Below is a small trained network, with its code and all its weights. Each question gives an input and a class and asks what happens when units are switched off, that is, made to give their printed mean instead of their output.

import numpy as np


def w(rows, s, z=0):
    codes = np.array(rows[::2]) - 128.0
    scale = np.full(codes.shape[1], s)
    scale[-1] = z or s
    return codes * scale


def norm(h):
    return h / np.sqrt((h * h).mean(-1, keepdims=True) + 1e-5)


def f(y):
    return y / 2 * (1 + np.tanh(0.7978845608 * (y + 0.044715 * y**3)))


def log_softmax(a):
    a = a - a.max(-1, keepdims=True)
    return a - np.log(np.exp(a).sum(-1, keepdims=True))


def net(x, mask):
    res = np.array(x, float).reshape(1, 6) / 4 @ E
    u = 0
    for l in range(3):
        y = f(norm(res) @ A[l][:, :-1].T + A[l][:, -1])
        res = res + np.where(mask[u : u + 5], y, B[l][:, -1]) @ B[l][:, :-1]
        u += 5
    return log_softmax(norm(res)[-1] @ U[:, :-1].T + U[:, -1])


A, B = {}, {}
E = w([
[139,125,118,53,205,120,119,71,133],'x0',
[139,130,118,162,108,184,195,74,155],'x1',
[141,160,104,156,193,203,84,155,114],'x2',
[124,212,162,108,193,121,172,136,112],'x3',
[135,164,163,138,127,122,116,108,87],'x4',
[52,79,118,7,108,105,92,122,186],'x5',
],0.012)
A[0] = w([
[138,71,144,137,52,166,164,7,124,18],'0.n1',
[143,208,213,141,97,43,153,162,55,49],'0.n2',
[67,91,104,152,10,147,144,175,159,2],'0.n3',
[81,188,153,71,188,112,228,92,158,110],'0.n4',
[78,106,141,145,57,125,129,168,145,129],'0.n5',
],0.013,0.0032)
B[0] = w([
[152,64,81,172,151,135,183,123,239,234],'0.n1',
[129,250,166,172,99,80,39,61,83,236],'0.n2',
[85,91,194,160,8,172,92,200,203,253],'0.n3',
[91,172,148,82,217,138,237,110,94,254],'0.n4',
[123,109,89,112,63,79,99,117,34,218],'0.n5',
],0.011,0.0077)
A[1] = w([
[172,122,137,253,141,161,124,171,87,177],'1.n1',
[192,162,97,228,161,234,108,171,96,155],'1.n2',
[157,160,148,148,150,129,180,85,181,110],'1.n3',
[164,107,102,147,76,188,147,10,126,174],'1.n4',
[159,63,113,150,91,113,180,170,141,5],'1.n5',
],0.017,0.0023)
B[1] = w([
[153,137,18,112,107,68,186,117,126,251],'1.n1',
[172,85,6,79,141,84,208,128,173,255],'1.n2',
[101,175,108,190,152,169,129,103,115,198],'1.n3',
[141,138,120,119,117,143,191,157,161,199],'1.n4',
[96,126,227,140,120,176,130,110,151,205],'1.n5',
],0.016,0.011)
A[2] = w([
[108,35,151,178,70,185,136,157,92,51],'2.n1',
[57,99,83,78,155,223,17,133,133,5],'2.n2',
[230,125,41,145,167,170,200,96,159,39],'2.n3',
[99,103,174,51,159,249,205,140,176,139],'2.n4',
[152,78,130,231,90,200,211,124,127,218],'2.n5',
],0.015,0.0028)
B[2] = w([
[202,101,227,82,138,177,204,131,36,185],'2.n1',
[78,104,148,156,252,69,33,213,203,156],'2.n2',
[132,111,44,53,232,73,157,114,105,249],'2.n3',
[213,83,81,122,96,40,145,202,5,228],'2.n4',
[87,125,51,72,130,219,141,63,166,225],'2.n5',
],0.012,0.015)
U = w([
[85,82,190,89,152,94,81,193,98,148],'0',
[111,43,159,125,41,214,166,124,177,124],'1',
[136,132,13,94,195,114,222,90,125,242],'2',
[71,93,106,144,195,139,35,130,252,3],'3',
[120,184,105,188,38,76,78,96,115,28],'4',
[90,236,204,140,193,156,141,60,88,65],'5',
],0.013,0.0038)

Each question gives the input, the list of numbers given to net, and the class t.
The units are the neurons (one row each of A and B). Each row of codes is followed by its name. A weight is (code - 128) times the scale printed after its matrix; where a second scale follows, it is the last column's (A, B and U).
mask holds one flag per neuron, layer by layer. A switched-off neuron (its flag False) gives its mean, the last column of its row in B, instead of its output. The means were averaged over made-up inputs and are rounded, as every weight is.
A unit's drop is (log p(t) with every unit on - log p(t) with that unit switched off) / (log p(t) with every unit on - log p(t) with every unit switched off).
The circuit of an input: a set's keep is (log p(t) with only the set's units on - log p(t) with every unit switched off) / (log p(t) with every unit on - log p(t) with every unit switched off). Starting from the 12 units with the biggest drops (on a tie, the unit counted first), units are removed one at a time, each time the one whose removal leaves the highest keep (on an exact tie, the one counted first), for as long as the keep stays at least 0.8.
units of the circuit, in order: the units of the circuit, biggest drop first
most important unit: the unit with the biggest drop
k most important neurons: the k neurons with the biggest drops, biggest first
k most important neurons of layer l: the k neurons of layer l with the biggest drops, biggest first
drop of u: that unit's drop, to one decimal
input [-3,-1,-3,7,-7,1], class 5: most important neuron -> [1.n2]
input [-3,2,-1,4,3,5], class 5: 2 most important neurons -> [1.n2 2.n3]
input [-4,-5,7,8,-6,7], class 0: units of the circuit, in order -> [1.n2 1.n1 2.n3]
input [2,-8,-5,2,5,8], class 0: units of the circuit, in order -> [1.n2 1.n1]
input [6,1,-2,-1,-5,7], class 0: units of the circuit, in order -> [1.n1 1.n2 2.n5]
input [5,-3,8,-1,0,4], class 3: units of the circuit, in order -> [2.n2 1.n2]
input [0,0,6,-4,3,6], class 3: 3 most important neurons -> [2.n2 1.n5 0.n1]
input [6,-3,-2,6,-1,-1], class 5: units of the circuit, in order -> [1.n2 1.n1 2.n3]
input [-3,0,-6,4,8,-7], class 4: 2 most important neurons -> [0.n2 0.n1]
input [5,1,-5,-5,0,6], class 1: 2 most important neurons of layer 1 -> [1.n2 1.n1]
input [8,1,-2,1,7,-4], class 5: 2 most important neurons -> [1.n2 1.n1]
input [5,-2,1,-3,1,5], class 3: 2 most important neurons of layer 2 -> [2.n2 2.n1]
input [0,-6,3,5,-1,6], class 0: 2 most important neurons -> [1.n2 1.n1]
input [-8,6,0,-6,-6,0], class 1: most important unit -> 0.n3
input [6,-8,5,4,8,7], class 0: 2 most important neurons of layer 1 -> [1.n2 1.n1]
input [-4,-7,-8,-5,-6,8], class 1: 2 most important neurons of layer 2 -> [2.n3 2.n4]
input [-4,2,4,1,-7,8], class 0: drop of 1.n1 -> 0.1
input [2,-8,1,6,-5,5], class 0: drop of 1.n1 -> 0.5
input [-8,2,-8,4,6,-4], class 4: drop of 0.n2 -> 0.6
input [1,-8,-3,8,7,-7], class 5: units of the circuit, in order -> [0.n2]
